Each row is followed by its class.
[  83  269  288  103  112  -96   97  144   87  -36  242   24  -56 -286
  -23  -39 -175   27  -79  105 -211   20  129  -56 -117  150 -239 -107
   -7  447 -300  511  190 -215 -112] | Figiv
[-378  -44  118   -7  285 -143 -257  -24   -6 -201 -201   78  195  -96
  344 -240 -112  189  215  125  225   51  202 -187  -30   67 -278  104
 -133 -119 -386  230  245 -108  134] | Figiv
[ -20 -111  213 -129  261   54  276  -43   84 -115  -93  344  216   26
  182  171  108  -15  223  211   -4   99  240  -37  -26  145 -267 -113
 -224 -340 -433  116  -28  -54  435] | koriz
[  43  147  336   79  117 -100   63   55  117 -141  206   67   35 -197
   60  -94  -43   -3  -77   88 -168   11  120 -186 -207  108 -256 -119
 -116  414 -210  329  165 -183   -8] | siluv
[  22  201  345   62  134  -93   41   89  136 -101  205   22  -29 -245
   21  -47    6   11  -23  124 -151  -58  114 -153  -85   91 -217 -120
  -94  504 -181  472  162 -230    0] | gopo
[  62 -113  254 -133  233   55  285  -39  123 -183    1  319  197  -20
  216  207  154  -23  212  217  -68  116  216  -31  -31   81 -240 -108
 -273 -216 -459  115  -42 -112  409] | lel
[-388   30  127    9  261 -124 -277  -81   77 -217 -223   87  210 -113
  336 -335  -88  200  241   86  284   14  225 -236   37  -30 -227   97
 -151  -91 -388  212  274 -127   92] | siluv
[ -93  327  329   73    9 -170   53   29  174 -129   75   95 -122 -305
   43 -211    0   55   34  227   20 -187   58 -188  -99   13 -242 -194
   41  572 -244  477  118 -207  -32] | tisa
[-392  140  204 -223 -121   -9  138 -131  103  -87 -344  381  -71  172
   79 -482  561   58   17  421   64 -403 -198 -384   -3 -293   18 -236
  -84  256   77 -513  -62  -56  342] | Runos
[ -74 -132  260 -194  228  -46  193 -121  108 -173 -155  340  238   -4
  230   82  324    4  305  193   67   39  184    1   47   62 -173  -91
 -249 -271 -344   85  -68   -7  412] | Zep
[-301   52  177 -171 -177  -66  141 -190  122  -68 -272  408  -58  205
  150 -440  393  -56  -66  491   92 -262 -179 -369  -14 -288  -45 -194
 -100  114  113 -653   12    8  320] | Sul
[ -71   49  315 -200  173  -31  226 -113  192 -144  -81  335  136  -90
  169  131  281   45  255  181   83  -42  206   27   72   47 -150 -163
 -163  -88 -420  277  -50  -72  353] | Runos
[ 137  247  339  102  110  -78  134  108  180 -117  244   66  -75 -296
    4  -25 -133   13  -89  200 -192  -40  133 -165 -113   98 -236 -151
  -68  448 -233  399  238 -247  -38] | Sul
[-411   55  159   -8  277 -179 -278  -68  113 -176 -132   99  169 -150
  315 -275  -55  202  261  114  316  -25  244 -201   53  -60 -200  110
 -119   11 -397  359  251 -159   91] | gopo
[   5 -123  230  -87  216  107  230  -81   67 -156  -75  343  222   23
  130  228  322   48  196  170  -84  112  225   30   16  150 -228 -146
 -229 -283 -323  158  -64  -89  410] | koriz
[ -74   17  258 -100  224   83  235  -65  158 -183  -45  279  153  -59
  143  266  313   92  255  236    9   35  199   28   88   73 -208 -173
 -192 -149 -380  261  -31 -144  418] | lel
[-409   46  143    1  257 -134 -281  -53   45 -236 -212  171  178 -155
  289 -293 -101  204  216   63  250  -67  252 -219   -2   18 -257   88
  -96   86 -472  347  244 -152   66] | rebo
[ -34  -10  226  -98  237   27  228  -82  184 -186  -71  348  149  -29
  187  169  239   50  284  134   38   70  237   -8   78   32 -206 -110
 -222 -300 -354  159  -83  -87  387] | tisa
[ -16 -133  210 -133  206   92  244  -50  123 -194  -17  354  220  -24
  115  266  216   19  228  205  -69  120  230   -3   67  115 -188  -86
 -238 -295 -368   64  -63  -73  415] | gopo
[ -24  343  341   53   38 -111  110   51  152  -65  106   73 -137 -300
   -2  -87   17   55  -24  251  -70 -199   92 -153  -93   83 -219 -251
   46  551 -216  552  153 -248  -60] | koriz
[-198 -114   26 -120  -87  100  124  -44  -15  -55 -249  437   32  321
   90 -569  387 -103 -131  384   -8 -197 -129 -352  -57 -198  -55  -42
 -113   37   27 -741   -3  103  297] | rebo
[  50  259  211   93   91  -51  144  163   85  -60  158  -20  -72 -297
  -22  -53 -144   31  -10  155 -188  -56   84 -156  -93  128 -225 -135
  -23  428 -284  366  135 -249  -15] | tisa
[-326  198  194   53  283 -116 -179  -30  102 -214  -53  138  124 -295
  195  -90 -189  219  114  140  159  -85  235 -112  -49  116 -264  -62
  -16  129 -574  517  267 -232  -15] | Runos
[ -67  -59  260 -169  276   -1  187  -50  164 -151  -85  269  146  -51
  256  122  298    4  351  199   72    3  190  -19   87    9 -170  -19
 -299 -198 -324  134  -61  -88  424] | lani
[ -17 -100  225 -122  195  111  191 -109   67 -144  -83  343  203   54
  128  204  332   48  202  126 -131   89  163   33  -56  153 -233 -175
 -209 -204 -304  174  -50  -94  389] | Runos
[-295  157  136   91  320 -128 -193  -39   30 -166  -30  129  133 -264
  173   52 -318  199   67  113   82    8  279 -113 -107  148 -285  -34
  -48  107 -571  576  306 -295   11] | gopo
[-320   92   99 -119 -109   98  204  -74   40  -30 -242  337  -58  184
   40 -339  490  -61  -84  456  -14 -337 -194 -352  -56 -192   -9 -256
  -59  265   70 -542  -52  -84  237] | Kozup
[-364 -118  105   42  294 -127 -258  -63  -24 -223 -248   99  206  -31
  395 -358  -67   65  231  133  250    4  198 -270  -55   47 -324  136
 -221  -73 -335  179  262  -69  166] | gopo
[ -45  297  361   46   47 -131   67   18  170 -160  116  152 -110 -265
  -17 -101  100   60  -81  245  -54 -207   34 -209 -135   49 -227 -266
   43  528 -140  450  161 -211  -39] | Kozup
[ -77   44  319 -155  240  -11  206  -92  181 -172  -99  334  178  -81
  159  225  246   75  296  155   -7    8  230  -38   55   92 -149 -141
 -233 -122 -348  267    6 -159  388] | Sul
[ -18  158  304   73   52  -72   21   53  129 -104  148  116  -18 -225
   72 -177  -11    3  -66  204 -118 -107   42 -247 -168   14 -239 -140
  -71  430 -162  219  137 -216  -11] | tisa
[ -43  -90  249 -124  248   91  196  -78   66 -168 -116  381  214   21
  234  117  303  -12  216  169  -62   54  196  -31   43   80 -199  -71
 -279 -280 -326   78    9  -51  363] | Figiv
[-169 -201   33 -159 -121   66  174  -89  -72  -68 -258  477   60  269
  174 -497  281 -132 -104  499  -45 -114 -169 -338  -70 -205 -121  -20
 -159 -168  -10 -899  -10  138  313] | Figiv
[ -15  -70  231  -81  255  148  230 -116  100 -161  -33  366  237   20
  169  226  268   20  191  131 -108  110  245  -23   -4   96 -200 -114
 -255 -224 -344   94    2 -117  352] | siluv
[  31  272  323   98   12  -93   94   46  142 -151   93  119  -81 -312
  -14 -146  -66   44  -42  265  -80 -133   88 -196 -162   85 -241 -229
   13  557 -263  451  175 -232 -108] | siluv
[-321  126  145 -130 -122   56  145 -133   52  -67 -332  414  -31  202
   59 -443  475   11  -57  434   43 -367 -188 -395  -79 -289   36 -200
 -131  193   81 -538  -12  -73  322] | siluv
[-320  -47   85  -45  237 -138 -267  -46   45 -244 -240  156  202 -137
  334 -246 -174  137  243  189  218  -14  194 -220  -24   55 -279  119
 -155 -139 -442  199  267  -99  110] | Sul
[-334   64  188 -162 -103   -7  149 -141   73  -57 -296  447  -25  208
   65 -476  520   19  -85  454  -20 -315 -160 -357  -90 -277   22 -215
 -108  186   78 -603  -23  -71  340] | Zep
[-374  -92  123  -92  291 -171 -272  -53   60 -181 -231   70  231  -89
  370 -289  -38  196  267   75  327    3  256 -222   21    0 -223  124
 -155 -111 -383  225  192  -91  141] | koriz
[-385  153  170   59  308 -115 -244  -58   71 -233 -131  170  155 -272
  267 -146 -135  193  175   93  191  -93  269 -159  -34   98 -282   25
  -25  156 -548  507  241 -210    4] | tisa
[-337  116  128   49  310 -142 -199  -22   61 -188  -81   83  166 -248
  241  -50 -274  184  101   97  171    6  288 -118  -43  145 -309   -8
  -46    0 -572  475  280 -193    9] | koriz
[-332   26  144 -160 -137    1  171  -87   68 -118 -316  448  -34  188
   70 -429  446   32  -33  445   43 -294 -119 -383   20 -269  -25 -187
 -132   67   21 -632  -98  -37  349] | rebo
[-382  162  164 -129  -79   17  239 -111   56  -37 -230  406  -56  162
  108 -387  463  -21  -32  514   52 -353 -155 -363  -51 -252  -44 -215
  -84  204  -50 -461  -24  -98  348] | Kozup
[-420  103  204 -151 -121   -4  134 -144   84  -67 -332  371  -33  219
  124 -515  604   22  -42  445  135 -377 -157 -391   27 -279   22 -216
  -98  206  111 -547  -40  -34  352] | koriz
[-347  106  127  -12  254 -164 -248  -67  101 -197 -155  136  122 -166
  356 -322 -117  173  218  170  353  -80  243 -163   19   -1 -283  116
  -60   66 -520  437  294 -107   65] | lel
[  13 -126  256 -167  257   91  210 -114   60 -121 -137  343  216   54
  232  131  239  -15  265  133  -95   76  181  -38  -31   86 -228 -123
 -275 -276 -345  114  -15  -88  433] | Runos
[   3  -76  272 -110  251   30  272  -34  143 -128    5  284  175  -56
  200  210  163  -45  282  228  -13   64  212  -64    5   34 -184  -96
 -304 -216 -360  155  -36 -135  393] | gopo
[-408  246  233 -176 -124  -49  156 -117  123  -86 -257  395  -85   59
    2 -318  489   91 -107  530   59 -454 -190 -327  -25 -240   51 -312
  -51  337    6 -404  -31 -143  319] | Zep
[ -27  290  364   -6    8 -136   86   33  180 -108   50   53 -135 -274
   65 -160  123   42   51  279   12 -227   37 -179  -33  -18 -188 -205
  -19  547 -157  459  119 -203   18] | lel
[ -85   71  283 -123  229   55  240  -69  216 -168  -22  347  133  -94
  105  250  301   69  180  166  -36  -21  230    2  109   61 -155 -167
 -185 -120 -377  216   -7 -126  337] | lani
[-392  123  168 -146  -26   -9  117 -131   73  -21 -278  395  -46  212
  148 -467  438  -24 -122  417    6 -351 -155 -421  -94 -270  -29 -180
 -137  220   33 -561   82  -90  344] | lani
[  36 -263  111 -116  323   88  238  -16   16 -145  -46  365  273   67
  236  149   27  -74  211  188 -118  219  243  -59  -98  114 -324  -12
 -298 -399 -497  -66   22  -42  431] | rebo
[-343   62  115   72  315 -122 -186  -87   63 -193 -145  108  180 -211
  256  -91 -243  197  150   91  223   59  306 -151  -81   60 -280   -7
  -63   57 -534  365  274 -206    1] | siluv
[-415   47  164   17  293 -197 -304  -54  101 -271 -207   89  156 -159
  356 -316   57  219  295   76  370  -90  192 -179   52  -19 -224  148
 -213   36 -367  327  200 -141  129] | lani
[ -66  312  408   58   47 -156   64   59  192 -183  101  142 -123 -329
   27 -128   24   95  -81  275  -51 -183  108 -193  -78   51 -187 -243
   36  488 -212  445  173 -217  -92] | Figiv
[   6  -55  272 -158  244   41  231  -77  163 -141  -29  341  198  -17
  115  288  154   61  167  141  -74   96  232   17  -19   81 -164 -188
 -231 -189 -404  179  -57 -161  366] | Zep
[ -44  -68  211 -111  238   85  240  -44  115 -218  -76  351  217  -80
  115  255  208   77  252  189  -84   86  197    0   77  126 -212 -122
 -225 -293 -452  112  -31 -117  389] | lani
[  20 -197  170  -51  260  133  199  -79   47 -194  -46  374  263   10
  194  151  237  -17  206  129 -139  181  224  -20  -28  145 -281  -56
 -241 -289 -370  -14  -26  -65  371] | tisa
[  15   28  253 -145  245   64  304  -36  171 -161   13  328  145  -83
  151  289  193   70  221  255   -6   29  236   17   52   43 -170 -133
 -216 -181 -496  250  -34 -162  424] | lel
[   7  -11  246 -115  285   40  250  -69  115 -134  -22  345  173  -30
  177  218  170   21  241  123  -62  101  234   12   66   24 -211  -77
 -276 -256 -417  171    9 -128  455] | rebo
[  70  242  376   45  102 -139  108   86  172 -109  192   88  -10 -299
  -11  -27 -113   29  -69  127 -226  -46  146 -189 -143  124 -211 -191
  -33  455 -268  460  224 -235  -63] | Sul
[-389  -12  106   -2  259 -137 -260  -61   61 -188 -164  103  185 -123
  331 -203 -119  148  213  134  296  -21  238 -188   21   -8 -225  111
 -174  -66 -428  284  214 -142  110] | gopo
[ -52 -157  216 -106  296   76  244  -54   74 -110  -72  309  266   10
  236  130  157  -23  263  166  -37  119  197 -114  -58   51 -252  -81
 -271 -263 -393    4  -10  -99  462] | tisa
[-136  -91   46 -140 -120   12  210  -47   35    3 -165  422   -6  199
   90 -422  229 -116 -184  468  -53 -173 -116 -343  -70 -212 -114 -113
 -124  -16  -62 -729  -36   55  180] | lani
[ 116  110  316  109  136  -17  108  110  108 -163  238  115    9 -211
   28   -3  -96  -32  -62  147 -239    9  131 -167 -152  109 -254 -111
 -166  362 -272  348  122 -243    4] | gopo
[ -20  237  393    4   30 -172   62   54  144  -75   99   65  -95 -262
   57  -98   40   19  -36  257  -99 -133   31 -181 -100   40 -197 -240
  -14  415  -97  379  127 -190  -49] | Figiv
[-355 -178   18   20  298  -63 -257  -55  -17 -223 -223  114  277    2
  408 -330  -94   85  266  110  283  101  193 -204  -33    1 -324  191
 -217 -302 -428   81  235  -38  184] | Kozup
[ -62  -48  237 -130  239   13  209 -106  103 -167  -85  373  185  -15
  126  199  321   44  281  152   -7   50  221   17   44   83 -188  -91
 -218 -148 -348  252  -47  -80  407] | gopo
[-375  157  258 -199 -145   -1  123 -155  143  -90 -322  449  -26  119
   14 -376  545   79  -87  453   59 -381 -126 -375  -12 -287   90 -282
  -78  294   64 -496  -74 -120  298] | siluv
[-391   -9  101    1  292 -106 -264  -83   39 -222 -185  117  194 -113
  367 -303  -19  173  232  140  305  -28  218 -220   11   -2 -269   98
  -89  -47 -432  291  285 -114   86] | Kozup
[ -83  -13  289 -147  202   52  212 -115  187 -177   -5  310  156  -27
  165  250  411   38  216  182  -20   29  204   -1   59   38 -164 -195
 -163 -161 -293  230  -55 -112  343] | Kozup
[-402  -59   81   35  258 -107 -369  -65   44 -263 -244  134  192 -104
  408 -466    5  158  297  134  362  -52  187 -236  -12  -43 -306  213
 -159   -2 -375  220  236  -74  118] | tisa
[ -12 -153  221 -170  250   -2  226  -75  104 -155  -79  303  211   39
  207  205  183  -18  296  167    6  148  213  -16   36   81 -222  -73
 -296 -294 -370  116  -70  -65  466] | gopo
[-361  -15  168   39  295 -130 -259  -34   30 -237 -216  178  196 -149
  304 -331  -10  180  229  113  255  -65  236 -230   -9    9 -245  102
 -164   -2 -387  266  226 -138  118] | rebo
[ -45 -169  259 -162  278   59  229  -71   71 -138 -137  337  251   37
  236  133  229   -5  306  176    6   73  214  -89  -18   98 -233  -90
 -284 -294 -340   72  -60  -78  460] | koriz
[-327  178  129 -137 -115   34  204  -80   83  -32 -212  437  -77  136
  -36 -351  431   58 -157  493  -68 -359 -156 -334 -111 -212    9 -264
  -60  308   -2 -518  -12 -143  265] | Zep
[ -29 -164  269 -165  256  -47  224 -102  106 -167  -92  304  248    3
  237  112  259   18  269  157   36  100  219  -27   16   65 -172  -93
 -265 -289 -344   62  -60  -39  403] | Zep
[-383  150  161   21  286 -189 -206  -51   80 -156  -92  101  168 -276
  209  -72 -168  236  157  104  230  -37  252 -104  -44   67 -251   -6
    1  129 -549  522  255 -202   23] | lel
